Here is a tiny trained network, its code and every weight. The questions are about switching its units off for an input and a class, where a switched-off unit gives its printed mean instead of its output.

import numpy as np


def w(rows, s, z=0):
    codes = np.array(rows[::2]) - 128.0
    scale = np.full(codes.shape[1], s)
    scale[-1] = z or s
    return codes * scale


def f(y):
    return np.maximum(y, 0)


def log_softmax(a):
    a = a - a.max(-1, keepdims=True)
    return a - np.log(np.exp(a).sum(-1, keepdims=True))


def net(x, mask):
    res = np.array(x, float).reshape(1, 3) / 4 @ E
    y = f(res @ A[0][:, :-1].T + A[0][:, -1])
    res = res + np.where(mask, y, B[0][:, -1]) @ B[0][:, :-1]
    return log_softmax(res[-1] @ U[:, :-1].T + U[:, -1])


A, B = {}, {}
E = w([
[106,132,122,177,19,109,245,96,95,195],'x0',
[244,132,175,140,170,1,93,210,122,87],'x1',
[27,124,78,128,154,48,143,250,131,123],'x2',
],0.0064)
A[0] = w([
[157,132,123,117,97,86,145,117,147,132,142],'N1',
[110,118,114,127,93,190,181,65,143,150,174],'N2',
[189,130,127,120,124,98,130,121,130,116,184],'N3',
[169,128,135,120,223,173,12,137,134,108,86],'N4',
[222,123,124,141,106,56,178,133,118,145,160],'N5',
[85,135,110,113,131,209,121,97,132,121,146],'N6',
[1,139,125,141,114,95,181,179,120,138,179],'N7',
[211,129,130,128,174,70,56,167,129,110,251],'N8',
[147,127,125,124,132,133,129,108,125,133,139],'N9',
[101,130,142,142,82,235,164,50,113,144,197],'N10',
[176,136,135,125,116,83,129,123,126,131,105],'N11',
[170,125,137,124,145,106,92,152,126,120,191],'N12',
[39,117,123,121,101,71,174,178,135,132,179],'N13',
[162,132,122,129,137,151,125,124,111,145,160],'N14',
[183,125,142,129,84,68,185,127,136,127,171],'N15',
],0.012,0.0027)
B[0] = w([
[130,129,137,143,123,122,139,133,103,124,157],'N1',
[144,140,122,105,81,126,108,62,73,118,208],'N2',
[106,118,184,136,120,132,135,168,168,119,179],'N3',
[149,133,62,97,100,136,50,150,109,98,228],'N4',
[117,140,182,159,107,123,157,173,109,132,206],'N5',
[110,105,146,139,138,130,156,68,217,136,193],'N6',
[73,114,78,123,157,69,120,151,145,163,202],'N7',
[186,119,153,128,203,196,114,152,146,126,246],'N8',
[105,130,142,135,122,118,121,139,145,123,145],'N9',
[130,133,145,120,102,131,135,2,149,124,235],'N10',
[112,124,188,124,134,111,146,152,158,126,168],'N11',
[166,132,123,132,158,167,134,136,142,133,186],'N12',
[84,126,59,130,152,101,149,159,138,139,190],'N13',
[101,118,145,125,114,126,124,150,145,120,152],'N14',
[138,137,141,137,105,126,164,146,73,131,188],'N15',
],0.028,0.012)
U = w([
[28,101,45,111,148,40,119,190,130,177,241],'0',
[111,119,108,68,90,127,100,14,156,131,178],'1',
[117,171,180,137,45,107,146,115,56,105,97],'2',
[181,113,110,73,168,186,3,163,145,74,137],'3',
[103,165,75,124,101,86,143,111,19,170,3],'4',
[153,136,189,171,163,148,165,198,101,132,63],'5',
],0.0064,0.0012)

Each question gives the input, the list of numbers given to net, and the class t.
The units are the neurons (one row each of A and B). Each row of codes is followed by its name. A weight is (code - 128) times the scale printed after its matrix; where a second scale follows, it is the last column's (A, B and U).
mask holds one flag per neuron, in row order. A switched-off neuron (its flag False) gives its mean, the last column of its row in B, instead of its output. The means were averaged over made-up inputs and are rounded, as every weight is.
A unit's drop is (log p(t) with every unit on - log p(t) with that unit switched off) / (log p(t) with every unit on - log p(t) with every unit switched off).
The circuit of an input: a set's keep is (log p(t) with only the set's units on - log p(t) with every unit switched off) / (log p(t) with every unit on - log p(t) with every unit switched off). Starting from the 12 units with the biggest drops (on a tie, the unit counted first), units are removed one at a time, each time the one whose removal leaves the highest keep (on an exact tie, the one counted first), for as long as the keep stays at least 0.8.
circuit, biggest first: the units of the circuit, biggest drop first
most important unit: the unit with the biggest drop
top k neurons: the k neurons with the biggest drops, biggest first
drop of u: that unit's drop, to one decimal
input [-1,8,5], class 5: most important unit => N5
input [-1,4,4], class 5: circuit, biggest first => N4; N2
input [8,2,1], class 4: top 2 neurons => N15; N6
input [4,-4,3], class 0: top 4 neurons => N7; N13; N8; N12
input [2,1,0], class 2: top 2 neurons => N8; N7
input [5,4,-4], class 2: top 2 neurons => N8; N15
input [2,3,-6], class 5: top 2 neurons => N4; N2
input [5,3,-2], class 2: drop of N1 => 0.0
input [-1,7,-8], class 5: drop of N11 => 0.2
input [8,6,-7], class 2: drop of N8 => 0.3
